Here is a tiny trained network, its code and every weight. The questions are about switching its units off for an input and a target symbol, where a switched-off unit gives its printed mean instead of its output.

import numpy as np


def w(rows, s, z=0):
    codes = np.array(rows[::2]) - 128.0
    scale = np.full(codes.shape[1], s)
    scale[-1] = z or s
    return codes * scale


def f(y):
    return np.maximum(y, 0)


def softmax(a):
    e = np.exp(a - a.max(-1, keepdims=True))
    return e / e.sum(-1, keepdims=True)


def log_softmax(a):
    a = a - a.max(-1, keepdims=True)
    return a - np.log(np.exp(a).sum(-1, keepdims=True))


def net(x, mask):
    ids = ['αβγδεζηθλμξπτφψω'.index(c) for c in x.split()]
    T = len(ids)
    res = E[ids] + P[:T]
    r = res
    for j in range(3):
        rows = slice(2 * j, 2 * j + 2)
        q, k, v = (r @ M[0][rows].T for M in (Q, K, V))
        z = softmax(np.where(np.tri(T) > 0, q @ k.T / 2**0.5, -1e9)) @ v
        o = O[0][rows]
        res = res + np.where(mask[j], z, o[:, -1]) @ o[:, :-1]
    y = f(res @ A[0][:, :-1].T + A[0][:, -1])
    res = res + np.where(mask[3:15], y, B[0][:, -1]) @ B[0][:, :-1]
    return log_softmax(res[-1] @ U[:, :-1].T + U[:, -1])


Q, K, V, O, A, B = {}, {}, {}, {}, {}, {}
E = w([
[130,121,99,124,126],'α',
[140,137,77,147,147],'β',
[143,140,74,150,150],'γ',
[120,125,104,127,126],'δ',
[162,179,55,85,112],'ε',
[121,124,99,145,134],'ζ',
[126,122,94,120,124],'η',
[100,188,155,81,129],'θ',
[155,164,224,136,132],'λ',
[105,121,124,120,111],'μ',
[252,157,174,176,146],'ξ',
[158,161,133,51,93],'π',
[149,157,124,129,75],'τ',
[89,122,130,147,124],'φ',
[86,129,112,130,118],'ψ',
[132,120,103,118,124],'ω',
],0.03)
P = w([
[116,33,131,128,162],'0',
[95,37,205,160,50],'1',
[93,69,125,95,169],'2',
[106,92,181,183,70],'3',
[90,91,119,76,171],'4',
[92,132,167,190,76],'5',
[95,108,126,72,173],'6',
[83,171,159,191,81],'7',
[113,128,125,78,180],'8',
[76,209,156,196,84],'9',
[111,126,130,76,178],'10',
[86,252,132,210,106],'11',
[131,128,125,91,188],'12',
[31,230,156,205,87],'13',
],0.011)
Q[0] = w([
[124,69,194,222,207],'head 1',
[122,60,49,143,145],'head 1',
[206,189,108,152,52],'head 2',
[118,107,104,165,12],'head 2',
[212,157,179,194,12],'head 3',
[119,115,118,143,104],'head 3',
],0.011)
K[0] = w([
[117,91,163,175,145],'head 1',
[161,117,80,162,79],'head 1',
[120,58,117,148,166],'head 2',
[104,46,94,149,112],'head 2',
[96,8,112,144,145],'head 3',
[155,115,159,144,107],'head 3',
],0.015)
V[0] = w([
[141,30,121,123,219],'head 1',
[116,107,82,190,117],'head 1',
[194,165,99,91,23],'head 2',
[43,2,90,184,122],'head 2',
[14,153,175,35,186],'head 3',
[102,174,29,33,140],'head 3',
],0.0079)
O[0] = w([
[63,220,177,49,183,33],'head 1',
[152,153,93,143,113,51],'head 1',
[168,122,68,123,55,104],'head 2',
[178,173,160,171,107,142],'head 2',
[2,76,131,142,123,254],'head 3',
[96,184,58,59,107,156],'head 3',
],0.0083,0.0052)
A[0] = w([
[137,139,189,73,70,170],'neuron 1',
[155,115,41,166,103,152],'neuron 2',
[115,56,126,67,217,127],'neuron 3',
[135,23,66,143,89,254],'neuron 4',
[101,200,172,136,101,141],'neuron 5',
[61,156,49,51,178,138],'neuron 6',
[135,174,200,137,78,165],'neuron 7',
[181,135,103,74,185,129],'neuron 8',
[57,153,178,117,245,124],'neuron 9',
[166,151,86,142,153,233],'neuron 10',
[94,113,157,62,126,179],'neuron 11',
[141,80,125,70,172,110],'neuron 12',
],0.011,0.009)
B[0] = w([
[98,198,172,150,152,186],'neuron 1',
[94,145,132,135,129,179],'neuron 2',
[92,140,191,74,189,200],'neuron 3',
[110,133,187,162,140,246],'neuron 4',
[144,123,66,156,141,196],'neuron 5',
[136,97,123,87,72,253],'neuron 6',
[109,99,108,147,119,211],'neuron 7',
[154,119,147,95,76,145],'neuron 8',
[193,140,5,121,155,215],'neuron 9',
[148,114,197,174,107,182],'neuron 10',
[117,166,98,173,117,217],'neuron 11',
[111,88,135,111,145,161],'neuron 12',
],0.012)
U = w([
[72,131,183,194,84,251],'α',
[79,162,101,195,96,104],'β',
[109,125,35,180,47,20],'γ',
[78,60,104,68,139,157],'δ',
[167,52,183,96,166,135],'ε',
[150,113,113,108,123,138],'ζ',
[145,120,127,103,103,114],'η',
[141,115,119,103,83,93],'θ',
[82,127,167,120,254,24],'λ',
[153,56,65,154,162,1],'μ',
[156,95,109,123,141,93],'ξ',
[172,114,117,99,81,152],'π',
[147,131,135,92,112,146],'τ',
[161,103,114,104,91,131],'φ',
[73,142,194,71,69,17],'ψ',
[142,44,119,102,2,100],'ω',
],0.0095,0.0045)

Each question gives the input, a string of symbols that net reads in full, and the target symbol t.
The units are the heads (2 rows each of Q, K, V and O) and the neurons (one row each of A and B). Each row of codes is followed by its name. A weight is (code - 128) times the scale printed after its matrix; where a second scale follows, it is the last column's (O, A, B and U).
mask holds one flag per unit, heads first, then neurons. A switched-off unit (its flag False) gives its mean, the last column of its rows in O or B, instead of its output. The means were averaged over made-up inputs and are rounded, as every weight is.
A unit's drop is (log p(t) with every unit on - log p(t) with that unit switched off) / (log p(t) with every unit on - log p(t) with every unit switched off).
The circuit of an input: a set's keep is (log p(t) with only the set's units on - log p(t) with every unit switched off) / (log p(t) with every unit on - log p(t) with every unit switched off). Starting from the 12 units with the biggest drops (on a tie, the unit counted first), units are removed one at a time, each time the one whose removal leaves the highest keep (on an exact tie, the one counted first), for as long as the keep stays at least 0.8.
circuit, biggest first: the units of the circuit, biggest drop first
most important unit: the unit with the biggest drop
top k neurons: the k neurons with the biggest drops, biggest first
which heads matter: for each layer, one digit per head in row order, 1 if its drop is at least 0.15 and else 0, layers parted by /
input μ γ μ φ θ θ ζ, target δ: most important unit : neuron 6
input ε ω τ ζ λ, target λ: which heads matter : 010
input λ δ θ θ ζ β γ φ ζ δ η λ, target β: which heads matter : 000
input ψ τ λ τ β π τ φ γ, target α: circuit, biggest first : [neuron 4; head 1; neuron 9]
input θ θ φ, target δ: which heads matter : 111
input λ φ τ ξ ζ θ μ φ ψ φ ζ λ μ, target λ: which heads matter : 011
input τ ψ φ θ θ θ θ τ τ λ ζ, target λ: circuit, biggest first : [neuron 3; head 2; neuron 4]
input ζ μ λ ζ δ π ω, target ψ: top 3 neurons : [neuron 4; neuron 9; neuron 3]
input ψ τ ζ λ μ μ λ π θ φ λ λ, target γ: which heads matter : 000
input ζ τ θ ξ ζ θ θ δ η, target δ: circuit, biggest first : [head 2; neuron 3]
input γ γ δ η θ ψ γ θ ε α π, target ψ: circuit, biggest first : [neuron 1; neuron 9; head 3]
input θ ξ δ, target ε: circuit, biggest first : [head 3; neuron 11]
input τ δ θ ψ γ γ η φ ω τ φ φ φ ψ, target γ: circuit, biggest first : [neuron 3; neuron 1]
input ψ θ θ φ α, target δ: circuit, biggest first : [neuron 6; head 3; neuron 3]
input λ θ β ψ ψ λ θ φ ψ λ γ, target λ: which heads matter : 001
input φ ξ θ θ θ ε φ θ ω λ δ, target λ: which heads matter : 011
input μ ξ φ δ φ θ ξ, target ε: most important unit : head 2
input θ τ ψ π π η, target α: circuit, biggest first : [neuron 9; neuron 4]
input θ γ τ φ θ ψ γ δ ε η ω, target ω: which heads matter : 001
input θ γ θ φ ω δ λ, target λ: which heads matter : 010
input τ ζ θ ω μ τ θ θ θ α, target α: most important unit : neuron 9
input π η δ θ δ θ ψ δ γ φ ζ φ η, target δ: top 3 neurons : [neuron 6; neuron 3; neuron 1]
input τ π δ θ θ λ θ π μ λ β, target λ: circuit, biggest first : [neuron 3; head 2]
input θ φ τ θ φ θ θ β, target α: circuit, biggest first : [neuron 9; neuron 10]
input φ θ α ψ θ α ψ δ ω φ β, target δ: circuit, biggest first : [head 3; neuron 6; neuron 3]
input δ δ φ λ ψ β γ π ψ π ζ, target ψ: which heads matter : 010
input μ ω θ δ ψ φ φ θ τ τ λ ε γ, target ω: circuit, biggest first : [head 3; neuron 6; head 2]
input λ η ε ω β λ, target β: which heads matter : 100
input φ ψ π γ, target α: top 2 neurons : [neuron 9; neuron 10]
